Below is a small trained network, with its code and all its weights. Each question gives an input and a class and asks what happens when units are switched off, that is, made to give their printed mean instead of their output.

import numpy as np


def w(rows, s, z=0):
    codes = np.array(rows[::2]) - 128.0
    scale = np.full(codes.shape[1], s)
    scale[-1] = z or s
    return codes * scale


def norm(h):
    return h / np.sqrt((h * h).mean(-1, keepdims=True) + 1e-5)


def f(y):
    return np.maximum(y, 0)


def log_softmax(a):
    a = a - a.max(-1, keepdims=True)
    return a - np.log(np.exp(a).sum(-1, keepdims=True))


def net(x, mask):
    res = np.array(x, float).reshape(1, 8) / 4 @ E
    u = 0
    for l in range(4):
        y = f(norm(res) @ A[l][:, :-1].T + A[l][:, -1])
        res = res + np.where(mask[u : u + 9], y, B[l][:, -1]) @ B[l][:, :-1]
        u += 9
    return log_softmax(norm(res)[-1] @ U[:, :-1].T + U[:, -1])


A, B = {}, {}
E = w([
[187,118,124,73,129,136],'x0',
[75,146,253,76,108,126],'x1',
[125,133,122,121,128,126],'x2',
[127,129,127,128,127,128],'x3',
[128,125,129,130,129,133],'x4',
[127,130,126,123,128,126],'x5',
[148,217,144,144,147,185],'x6',
[139,140,115,131,34,141],'x7',
],0.012)
A[0] = w([
[215,149,151,84,148,152,110],'L0N1',
[186,255,98,183,159,201,29],'L0N2',
[109,132,134,120,244,95,1],'L0N3',
[55,129,135,168,108,81,96],'L0N4',
[84,134,116,196,135,115,72],'L0N5',
[248,93,163,69,125,105,101],'L0N6',
[142,192,104,131,25,152,33],'L0N7',
[155,245,142,148,162,202,36],'L0N8',
[70,197,147,221,140,112,113],'L0N9',
],0.012,0.007)
B[0] = w([
[23,136,110,91,152,233,213],'L0N1',
[102,177,254,64,103,159,255],'L0N2',
[228,58,163,57,201,163,186],'L0N3',
[115,84,43,104,128,176,195],'L0N4',
[98,132,53,111,132,172,168],'L0N5',
[38,115,28,147,130,173,230],'L0N6',
[182,68,167,157,63,180,215],'L0N7',
[119,90,189,19,126,161,230],'L0N8',
[81,123,100,42,134,221,217],'L0N9',
],0.011,0.0057)
A[1] = w([
[149,197,102,166,64,133,54],'L1N1',
[183,198,59,166,188,161,166],'L1N2',
[177,153,180,79,255,114,65],'L1N3',
[156,89,182,145,165,57,2],'L1N4',
[86,176,212,14,90,123,84],'L1N5',
[56,146,222,78,129,211,208],'L1N6',
[131,12,55,171,113,39,44],'L1N7',
[92,73,110,167,151,96,148],'L1N8',
[250,178,53,154,114,172,157],'L1N9',
],0.0092,0.0028)
B[1] = w([
[171,104,148,129,159,148,135],'L1N1',
[141,177,97,255,132,91,143],'L1N2',
[232,81,168,174,167,161,158],'L1N3',
[119,135,125,120,79,162,131],'L1N4',
[144,167,56,199,145,54,204],'L1N5',
[124,152,57,179,152,19,246],'L1N6',
[83,180,241,4,104,63,169],'L1N7',
[178,160,121,56,148,97,151],'L1N8',
[100,160,125,241,201,122,150],'L1N9',
],0.0088,0.014)
A[2] = w([
[145,127,166,180,5,127,3],'L2N1',
[122,126,116,120,21,137,62],'L2N2',
[133,57,121,75,115,119,31],'L2N3',
[104,130,192,71,81,94,124],'L2N4',
[152,129,178,138,83,130,85],'L2N5',
[129,190,102,184,139,61,223],'L2N6',
[120,168,179,197,145,187,31],'L2N7',
[130,89,140,174,36,154,29],'L2N8',
[171,147,163,132,129,82,83],'L2N9',
],0.013,0.0029)
B[2] = w([
[185,56,156,139,178,136,206],'L2N1',
[131,51,143,136,180,199,226],'L2N2',
[124,170,172,110,72,119,188],'L2N3',
[138,160,169,97,125,116,220],'L2N4',
[98,136,71,99,180,139,152],'L2N5',
[157,168,163,248,77,118,253],'L2N6',
[151,181,154,103,81,71,161],'L2N7',
[158,103,114,141,220,138,193],'L2N8',
[83,120,94,174,113,147,150],'L2N9',
],0.012,0.0062)
A[3] = w([
[192,255,208,84,167,192,24],'L3N1',
[131,94,122,112,251,86,95],'L3N2',
[69,128,110,145,59,203,66],'L3N3',
[111,126,144,177,156,74,140],'L3N4',
[32,219,74,78,132,195,114],'L3N5',
[39,131,16,120,114,209,84],'L3N6',
[197,232,76,198,118,170,43],'L3N7',
[107,35,100,188,129,73,109],'L3N8',
[162,4,144,105,212,230,1],'L3N9',
],0.0081,0.0046)
B[3] = w([
[133,85,152,81,43,68,217],'L3N1',
[169,95,115,205,97,208,219],'L3N2',
[116,113,96,144,154,158,157],'L3N3',
[118,180,149,157,103,179,193],'L3N4',
[101,30,78,89,63,86,245],'L3N5',
[50,116,2,155,92,193,217],'L3N6',
[100,181,126,138,100,62,203],'L3N7',
[132,184,125,126,92,89,192],'L3N8',
[182,67,162,216,164,153,254],'L3N9',
],0.0085,0.0051)
U = w([
[135,205,148,238,99,72,251],'0',
[112,143,205,9,92,92,157],'1',
[204,37,166,179,202,193,94],'2',
[43,118,31,117,108,185,22],'3',
],0.014,0.0026)

Each question gives the input, the list of numbers given to net, and the class t.
The units are the neurons (one row each of A and B). Each row of codes is followed by its name. A weight is (code - 128) times the scale printed after its matrix; where a second scale follows, it is the last column's (A, B and U).
mask holds one flag per neuron, layer by layer. A switched-off neuron (its flag False) gives its mean, the last column of its row in B, instead of its output. The means were averaged over made-up inputs and are rounded, as every weight is.
A unit's drop is (log p(t) with every unit on - log p(t) with that unit switched off) / (log p(t) with every unit on - log p(t) with every unit switched off).
The circuit of an input: a set's keep is (log p(t) with only the set's units on - log p(t) with every unit switched off) / (log p(t) with every unit on - log p(t) with every unit switched off). Starting from the 12 units with the biggest drops (on a tie, the unit counted first), units are removed one at a time, each time the one whose removal leaves the highest keep (on an exact tie, the one counted first), for as long as the keep stays at least 0.8.
circuit, biggest first: the units of the circuit, biggest drop first
unit that matters most: the unit with the biggest drop
top k neurons: the k neurons with the biggest drops, biggest first
k most important neurons of layer l: the k neurons of layer l with the biggest drops, biggest first
input [0,-1,-4,5,-7,5,6,-5], class 1: unit that matters most -> L0N2
input [4,-4,-2,1,-1,-4,4,-2], class 0: circuit, biggest first -> L1N6, L0N2
input [-2,-5,5,0,-6,0,6,4], class 1: top 3 neurons -> L0N2, L0N8, L0N7
input [-7,-4,4,7,2,-6,7,-6], class 1: circuit, biggest first -> L0N2, L0N8
input [6,4,7,-1,-5,-3,1,3], class 3: top 2 neurons -> L0N6, L0N1
input [5,-6,5,5,8,-7,1,7], class 2: circuit, biggest first -> L0N7, L2N2
input [-8,-3,3,6,6,-7,6,5], class 3: top 2 neurons -> L0N9, L0N5
input [7,1,3,7,4,-6,4,-6], class 3: top 2 neurons -> L0N1, L0N6
input [-6,-5,-7,-4,3,-2,-3,6], class 2: 3 most important neurons of layer 1 -> L1N6, L1N5, L1N7
input [-5,-1,-7,0,7,6,7,-7], class 1: circuit, biggest first -> L0N2, L3N1
input [0,-5,2,4,-7,5,-1,7], class 2: top 2 neurons -> L0N7, L1N6
input [-7,4,7,5,-7,1,7,-2], class 1: top 2 neurons -> L0N9, L0N8
input [0,-5,2,6,0,7,-7,3], class 1: top 2 neurons -> L1N7, L1N6
input [-8,-1,-4,4,2,4,0,-7], class 3: circuit, biggest first -> L0N9
input [-4,0,0,-5,4,6,8,-8], class 1: circuit, biggest first -> L0N2, L3N1
input [-8,2,-8,-5,-6,7,0,8], class 2: circuit, biggest first -> L0N7, L2N1
input [-5,3,0,-1,3,-2,-6,2], class 1: top 3 neurons -> L0N2, L0N1, L1N7
input [0,-5,1,-5,1,-5,6,6], class 1: top 3 neurons -> L0N2, L0N8, L2N7
input [7,4,1,-8,5,-8,5,-4], class 3: 2 most important neurons of layer 0 -> L0N1, L0N6
input [6,0,-8,-6,-2,1,-3,5], class 3: circuit, biggest first -> L0N6
input [7,-4,2,-8,-8,-7,-3,-2], class 3: top 2 neurons -> L0N6, L1N6
input [-2,3,3,-2,-2,-1,-1,-2], class 0: top 2 neurons -> L0N6, L0N1
